Below is a small trained network, with its code and all its weights. Each question gives an input and a class and asks what happens when units are switched off, that is, made to give their printed mean instead of their output.

import numpy as np


def w(rows, s, z=0):
    codes = np.array(rows[::2]) - 128.0
    scale = np.full(codes.shape[1], s)
    scale[-1] = z or s
    return codes * scale


def f(y):
    return y / 2 * (1 + np.tanh(0.7978845608 * (y + 0.044715 * y**3)))


def log_softmax(a):
    a = a - a.max(-1, keepdims=True)
    return a - np.log(np.exp(a).sum(-1, keepdims=True))


def net(x, mask):
    res = np.array(x, float).reshape(1, 5) / 4 @ E
    y = f(res @ A[0][:, :-1].T + A[0][:, -1])
    res = res + np.where(mask, y, B[0][:, -1]) @ B[0][:, :-1]
    return log_softmax(res[-1] @ U[:, :-1].T + U[:, -1])


A, B = {}, {}
E = w([
[110,168,5,169,123,159,35,139,167],'x0',
[148,45,106,225,163,137,52,205,197],'x1',
[135,157,228,135,125,124,86,115,5],'x2',
[184,91,25,138,168,116,230,119,14],'x3',
[168,230,185,247,93,97,138,2,95],'x4',
],0.0058)
A[0] = w([
[144,103,235,176,136,122,252,78,111,111],'neuron 1',
[133,122,190,97,117,127,155,120,124,112],'neuron 2',
[104,75,142,67,134,119,100,180,208,147],'neuron 3',
[115,155,252,64,121,128,113,126,145,225],'neuron 4',
[135,148,132,178,127,116,247,52,155,160],'neuron 5',
[125,77,22,60,130,128,187,162,72,233],'neuron 6',
[110,201,166,115,113,139,129,85,80,228],'neuron 7',
[122,160,178,72,130,147,93,135,146,170],'neuron 8',
[136,239,191,110,109,124,100,57,86,114],'neuron 9',
[142,111,126,162,150,119,114,154,187,170],'neuron 10',
[132,43,227,126,137,128,116,193,24,249],'neuron 11',
[127,100,143,62,134,144,82,199,225,173],'neuron 12',
[144,100,93,80,139,129,176,159,91,155],'neuron 13',
[124,129,100,226,138,126,51,125,78,21],'neuron 14',
],0.015,0.0019)
B[0] = w([
[82,97,181,181,165,72,100,141,110,221],'neuron 1',
[90,155,149,171,143,130,94,131,109,164],'neuron 2',
[67,92,117,109,44,168,108,116,164,226],'neuron 3',
[201,105,152,178,168,63,107,151,107,218],'neuron 4',
[154,12,95,73,90,126,146,125,137,212],'neuron 5',
[176,166,81,57,192,152,153,124,102,254],'neuron 6',
[100,88,144,128,182,99,127,114,106,207],'neuron 7',
[145,86,156,176,135,116,135,130,116,176],'neuron 8',
[43,108,145,153,205,108,133,149,88,237],'neuron 9',
[110,124,121,105,74,153,135,118,118,191],'neuron 10',
[158,89,107,112,254,75,154,121,71,217],'neuron 11',
[103,66,134,110,23,122,157,110,169,245],'neuron 12',
[70,156,81,112,145,160,132,112,128,192],'neuron 13',
[200,172,158,152,67,137,103,138,174,207],'neuron 14',
],0.02,0.012)
U = w([
[101,95,205,198,139,52,117,172,109,186],'0',
[131,127,92,79,2,188,157,122,213,187],'1',
[91,204,163,162,110,147,110,169,144,4],'2',
[90,96,78,63,190,115,207,127,76,151],'3',
[200,221,109,131,169,142,134,178,108,113],'4',
],0.0076,0.0035)

Each question gives the input, the list of numbers given to net, and the class t.
The units are the neurons (one row each of A and B). Each row of codes is followed by its name. A weight is (code - 128) times the scale printed after its matrix; where a second scale follows, it is the last column's (A, B and U).
mask holds one flag per neuron, in row order. A switched-off neuron (its flag False) gives its mean, the last column of its row in B, instead of its output. The means were averaged over made-up inputs and are rounded, as every weight is.
A unit's drop is (log p(t) with every unit on - log p(t) with that unit switched off) / (log p(t) with every unit on - log p(t) with every unit switched off).
The circuit of an input: a set's keep is (log p(t) with only the set's units on - log p(t) with every unit switched off) / (log p(t) with every unit on - log p(t) with every unit switched off). Starting from the 12 units with the biggest drops (on a tie, the unit counted first), units are removed one at a time, each time the one whose removal leaves the highest keep (on an exact tie, the one counted first), for as long as the keep stays at least 0.8.
units of the circuit, in order: the units of the circuit, biggest drop first
top k neurons: the k neurons with the biggest drops, biggest first
drop of u: that unit's drop, to one decimal
input [-2,-5,1,3,3], class 0: units of the circuit, in order => (neuron 1)
input [-3,-2,-1,1,1], class 0: top 2 neurons => (neuron 6; neuron 1)
input [2,1,-1,2,-1], class 1: units of the circuit, in order => (neuron 11; neuron 9)
input [2,2,-2,7,8], class 0: top 2 neurons => (neuron 1; neuron 12)
input [3,3,-2,3,1], class 4: top 3 neurons => (neuron 12; neuron 3; neuron 5)
input [3,0,-6,-8,6], class 1: top 2 neurons => (neuron 1; neuron 11)
input [-7,1,-7,-2,2], class 0: top 2 neurons => (neuron 1; neuron 6)
input [7,5,0,7,-4], class 1: drop of neuron 9 => 0.1
input [3,5,-1,1,4], class 1: drop of neuron 11 => 0.1
input [-1,-4,4,-4,-6], class 0: drop of neuron 4 => 0.3
